Below is a small trained network, with its code and all its weights. Each question gives an input and a class and asks what happens when units are switched off, that is, made to give their printed mean instead of their output.

import numpy as np


def w(rows, s, z=0):
    codes = np.array(rows[::2]) - 128.0
    scale = np.full(codes.shape[1], s)
    scale[-1] = z or s
    return codes * scale


def norm(h):
    return h / np.sqrt((h * h).mean(-1, keepdims=True) + 1e-5)


def f(y):
    return y / 2 * (1 + np.tanh(0.7978845608 * (y + 0.044715 * y**3)))


def log_softmax(a):
    a = a - a.max(-1, keepdims=True)
    return a - np.log(np.exp(a).sum(-1, keepdims=True))


def net(x, mask):
    res = np.array(x, float).reshape(1, 8) / 4 @ E
    u = 0
    for l in range(4):
        y = f(norm(res) @ A[l][:, :-1].T + A[l][:, -1])
        res = res + np.where(mask[u : u + 3], y, B[l][:, -1]) @ B[l][:, :-1]
        u += 3
    return log_softmax(norm(res)[-1] @ U[:, :-1].T + U[:, -1])


A, B = {}, {}
E = w([
[254,207,197,222],'x0',
[185,210,87,82],'x1',
[106,155,192,77],'x2',
[129,109,165,186],'x3',
[64,76,49,250],'x4',
[59,206,221,218],'x5',
[108,83,164,97],'x6',
[116,42,171,25],'x7',
],0.0084)
A[0] = w([
[108,94,237,162,1],'L0N1',
[85,139,51,1,90],'L0N2',
[203,75,99,140,55],'L0N3',
],0.0094,0.0035)
B[0] = w([
[76,249,154,128,156],'L0N1',
[107,65,217,111,254],'L0N2',
[145,104,127,144,145],'L0N3',
],0.013,0.0043)
A[1] = w([
[99,174,98,204,61],'L1N1',
[4,83,139,155,95],'L1N2',
[73,105,162,78,4],'L1N3',
],0.012,0.0022)
B[1] = w([
[117,210,185,81,207],'L1N1',
[102,208,86,72,253],'L1N2',
[88,104,135,10,199],'L1N3',
],0.012,0.0051)
A[2] = w([
[110,168,39,201,122],'L2N1',
[166,7,75,145,3],'L2N2',
[150,147,163,255,24],'L2N3',
],0.0085,0.0073)
B[2] = w([
[151,122,156,112,250],'L2N1',
[163,254,88,139,125],'L2N2',
[114,25,113,96,166],'L2N3',
],0.013,0.0017)
A[3] = w([
[133,163,115,229,75],'L3N1',
[251,132,128,154,253],'L3N2',
[126,99,58,132,94],'L3N3',
],0.013,0.0056)
B[3] = w([
[153,212,89,109,175],'L3N1',
[133,149,7,116,254],'L3N2',
[174,58,183,164,138],'L3N3',
],0.012,0.0066)
U = w([
[173,91,129,174,2],'0',
[130,210,198,141,180],'1',
[36,197,65,43,153],'2',
[173,205,120,171,94],'3',
[211,153,33,130,184],'4',
[126,82,155,2,210],'5',
[83,137,109,90,144],'6',
[86,129,153,157,29],'7',
],0.014,0.0089)

Each question gives the input, the list of numbers given to net, and the class t.
The units are the neurons (one row each of A and B). Each row of codes is followed by its name. A weight is (code - 128) times the scale printed after its matrix; where a second scale follows, it is the last column's (A, B and U).
mask holds one flag per neuron, layer by layer. A switched-off neuron (its flag False) gives its mean, the last column of its row in B, instead of its output. The means were averaged over made-up inputs and are rounded, as every weight is.
A unit's drop is (log p(t) with every unit on - log p(t) with that unit switched off) / (log p(t) with every unit on - log p(t) with every unit switched off).
The circuit of an input: a set's keep is (log p(t) with only the set's units on - log p(t) with every unit switched off) / (log p(t) with every unit on - log p(t) with every unit switched off). Starting from all 12 units, units are removed one at a time, each time the one whose removal leaves the highest keep (on an exact tie, the one counted first), for as long as the keep stays at least 0.8.
units of the circuit, in order: the units of the circuit, biggest drop first
unit that matters most: the unit with the biggest drop
top k neurons: the k neurons with the biggest drops, biggest first
k most important neurons of layer l: the k neurons of layer l with the biggest drops, biggest first
drop when u is switched off: that unit's drop, to one decimal
input [1,4,-8,-6,-2,6,-3,5], class 4: units of the circuit, in order	(L1N3; L1N2; L1N1)
input [8,-6,7,-5,1,-8,-2,8], class 4: unit that matters most	L3N2
input [-2,-8,-3,4,3,-8,6,-3], class 4: units of the circuit, in order	(L2N2; L0N2; L1N3)
input [-7,5,0,-5,5,4,-3,1], class 5: top 3 neurons	(L0N2; L1N3; L3N2)
input [5,3,-5,-6,-8,-3,-8,8], class 4: top 2 neurons	(L3N2; L1N3)
input [-7,2,5,-6,3,-3,-8,2], class 5: top 2 neurons	(L0N2; L3N2)
input [8,8,-5,-2,-6,-3,0,8], class 4: units of the circuit, in order	(L3N2; L1N3; L1N1)
input [-5,3,-3,1,-7,6,3,-7], class 1: top 2 neurons	(L3N2; L1N2)
input [-3,-4,-6,-7,-4,-6,8,-8], class 5: top 2 neurons	(L0N2; L3N2)
input [5,4,5,-5,-3,3,7,0], class 4: units of the circuit, in order	(L0N2; L3N2; L1N1; L1N3)
input [-4,-1,-6,-7,2,0,7,-2], class 5: units of the circuit, in order	(L3N2; L0N2)
input [4,-3,4,5,5,0,-6,8], class 1: top 2 neurons	(L0N1; L3N2)
input [2,0,-1,-6,-3,4,-3,3], class 4: top 2 neurons	(L0N2; L1N3)
input [4,3,-2,-8,1,5,-1,4], class 4: 2 most important neurons of layer 1	(L1N3; L1N2)
input [8,-5,0,4,-7,-5,-6,1], class 4: drop when L3N2 is switched off	0.3
input [-7,7,1,-6,1,-6,-6,-4], class 5: drop when L0N2 is switched off	0.5
input [-6,7,-5,2,-8,4,-8,1], class 5: most important neuron of layer 1	(L1N2)
